Here is a tiny trained network, its code and every weight. The questions are about switching its units off for an input and a target symbol, where a switched-off unit gives its printed mean instead of its output.

import numpy as np


def w(rows, s, z=0):
    codes = np.array(rows[::2]) - 128.0
    scale = np.full(codes.shape[1], s)
    scale[-1] = z or s
    return codes * scale


def norm(h):
    return h / np.sqrt((h * h).mean(-1, keepdims=True) + 1e-5)


def f(y):
    return y / 2 * (1 + np.tanh(0.7978845608 * (y + 0.044715 * y**3)))


def softmax(a):
    e = np.exp(a - a.max(-1, keepdims=True))
    return e / e.sum(-1, keepdims=True)


def log_softmax(a):
    a = a - a.max(-1, keepdims=True)
    return a - np.log(np.exp(a).sum(-1, keepdims=True))


def net(x, mask):
    ids = ['ΔΛΨαεμξ'.index(c) for c in x.split()]
    T = len(ids)
    res = E[ids] + P[:T]
    u = 0
    for l in range(2):
        q, k, v = (norm(res) @ M[l].T for M in (Q, K, V))
        z = softmax(np.where(np.tri(T) > 0, q @ k.T / 4**0.5, -1e9)) @ v
        res = res + np.where(mask[u], z, O[l][:, -1]) @ O[l][:, :-1]
        u += 1
        y = f(norm(res) @ A[l][:, :-1].T + A[l][:, -1])
        res = res + np.where(mask[u : u + 8], y, B[l][:, -1]) @ B[l][:, :-1]
        u += 8
    return log_softmax(norm(res)[-1] @ U[:, :-1].T + U[:, -1])


Q, K, V, O, A, B = {}, {}, {}, {}, {}, {}
E = w([
[215,139,168],'Δ',
[183,56,140],'Λ',
[113,209,241],'Ψ',
[13,156,147],'α',
[59,195,214],'ε',
[181,219,61],'μ',
[6,193,234],'ξ',
],0.014)
P = w([
[85,65,213],'0',
[173,254,95],'1',
[190,196,73],'2',
[152,223,98],'3',
[168,208,86],'4',
[166,210,89],'5',
[156,199,86],'6',
[151,213,95],'7',
[151,205,102],'8',
[160,205,88],'9',
[175,195,89],'10',
[139,210,113],'11',
],0.0063)
Q[0] = w([
[107,130,148],'0.h0',
[129,53,129],'0.h0',
[150,90,136],'0.h0',
[113,3,120],'0.h0',
],0.019)
K[0] = w([
[139,94,114],'0.h0',
[118,246,9],'0.h0',
[176,142,112],'0.h0',
[177,188,24],'0.h0',
],0.013)
V[0] = w([
[182,121,2],'0.h0',
[78,161,29],'0.h0',
[185,145,16],'0.h0',
[199,185,147],'0.h0',
],0.0085)
O[0] = w([
[190,83,77,2],'0.h0',
[127,160,100,76],'0.h0',
[122,47,110,22],'0.h0',
[211,245,161,142],'0.h0',
],0.011,0.0091)
A[0] = w([
[148,109,202,3],'0.n0',
[9,156,103,165],'0.n1',
[159,186,155,230],'0.n2',
[180,135,99,192],'0.n3',
[216,147,67,63],'0.n4',
[182,111,90,49],'0.n5',
[2,147,196,47],'0.n6',
[109,70,188,91],'0.n7',
],0.013,0.0012)
B[0] = w([
[143,192,115,138],'0.n0',
[72,68,101,206],'0.n1',
[54,84,133,229],'0.n2',
[103,103,154,141],'0.n3',
[16,147,171,157],'0.n4',
[173,66,93,132],'0.n5',
[158,103,92,255],'0.n6',
[87,255,25,123],'0.n7',
],0.0063,0.0097)
Q[1] = w([
[68,173,172],'1.h0',
[114,216,23],'1.h0',
[5,183,139],'1.h0',
[142,192,142],'1.h0',
],0.012)
K[1] = w([
[181,224,122],'1.h0',
[168,117,120],'1.h0',
[123,216,6],'1.h0',
[164,175,36],'1.h0',
],0.012)
V[1] = w([
[40,182,187],'1.h0',
[172,3,139],'1.h0',
[41,74,110],'1.h0',
[60,61,24],'1.h0',
],0.0057)
O[1] = w([
[108,6,176,210],'1.h0',
[132,122,148,2],'1.h0',
[37,125,140,101],'1.h0',
[77,184,80,73],'1.h0',
],0.012,0.0072)
A[1] = w([
[156,104,51,55],'1.n0',
[65,24,154,48],'1.n1',
[163,165,93,37],'1.n2',
[123,133,220,191],'1.n3',
[5,45,112,157],'1.n4',
[27,125,160,69],'1.n5',
[110,134,2,93],'1.n6',
[167,108,208,255],'1.n7',
],0.0092,0.0037)
B[1] = w([
[43,150,157,115],'1.n0',
[137,86,148,149],'1.n1',
[141,140,180,112],'1.n2',
[172,60,119,255],'1.n3',
[188,173,88,204],'1.n4',
[152,128,125,210],'1.n5',
[129,166,105,122],'1.n6',
[169,68,1,233],'1.n7',
],0.0073,0.0065)
U = w([
[200,135,198,2],'Δ',
[135,100,80,210],'Λ',
[160,157,255,67],'Ψ',
[48,123,75,153],'α',
[112,143,198,61],'ε',
[166,237,92,254],'μ',
[77,135,184,136],'ξ',
],0.0099,0.0025)

Each question gives the input, a string of symbols that net reads in full, and the target symbol t.
The units are the heads (4 rows each of Q, K, V and O) and the neurons (one row each of A and B). Each row of codes is followed by its name. A weight is (code - 128) times the scale printed after its matrix; where a second scale follows, it is the last column's (O, A, B and U).
mask holds one flag per unit, layer by layer, with each layer's heads first. A switched-off unit (its flag False) gives its mean, the last column of its rows in O or B, instead of its output. The means were averaged over made-up inputs and are rounded, as every weight is.
A unit's drop is (log p(t) with every unit on - log p(t) with that unit switched off) / (log p(t) with every unit on - log p(t) with every unit switched off).
The circuit of an input: a set's keep is (log p(t) with only the set's units on - log p(t) with every unit switched off) / (log p(t) with every unit on - log p(t) with every unit switched off). Starting from the 12 units with the biggest drops (on a tie, the unit counted first), units are removed one at a time, each time the one whose removal leaves the highest keep (on an exact tie, the one counted first), for as long as the keep stays at least 0.8.
circuit, biggest first: the units of the circuit, biggest drop first
k most important neurons: the k neurons with the biggest drops, biggest first
top k neurons in layer l: the k neurons of layer l with the biggest drops, biggest first
drop when u is switched off: that unit's drop, to one decimal
input Λ Λ μ μ α, target Λ: circuit, biggest first : 1.n4, 0.h0
input Λ ξ Ψ, target Λ: 2 most important neurons : 0.n1, 1.n7
input α ε Ψ ε, target α: circuit, biggest first : 0.h0, 0.n1
input Λ μ ε μ α α μ μ Δ μ Ψ ε, target Λ: most important neuron : 0.n6
input α μ ξ, target α: 2 most important neurons : 0.n1, 0.n6
input μ μ α, target μ: 2 most important neurons : 0.n5, 1.n4
input Λ Δ Λ α ξ, target Λ: 3 most important neurons : 0.n6, 0.n1, 0.n2
input μ ε ξ Ψ Λ ξ, target μ: top 2 neurons in layer 0 : 0.n5, 0.n1
input μ Ψ Λ, target μ: circuit, biggest first : 0.h0, 1.h0
input Δ ξ Ψ Ψ Δ μ Δ α, target Λ: 2 most important neurons : 1.n7, 0.n6
input α μ μ Ψ ε μ ξ ε μ Ψ Ψ ε, target α: 2 most important neurons : 0.n1, 0.n6
input μ ξ ε, target μ: top 2 neurons in layer 0 : 0.n5, 0.n1
input μ ξ μ Ψ, target μ: top 3 neurons in layer 0 : 0.n5, 0.n1, 0.n4
input α μ μ Ψ Λ μ ε Δ, target Λ: top neuron in layer 0 : 0.n4
input μ Δ μ Ψ α, target μ: drop when 1.h0 is switched off : 0.5
input μ μ Ψ Ψ ε, target μ: drop when 1.h0 is switched off : 0.8
input α Λ ε Λ α Λ ε μ, target α: drop when 1.h0 is switched off : 0.3
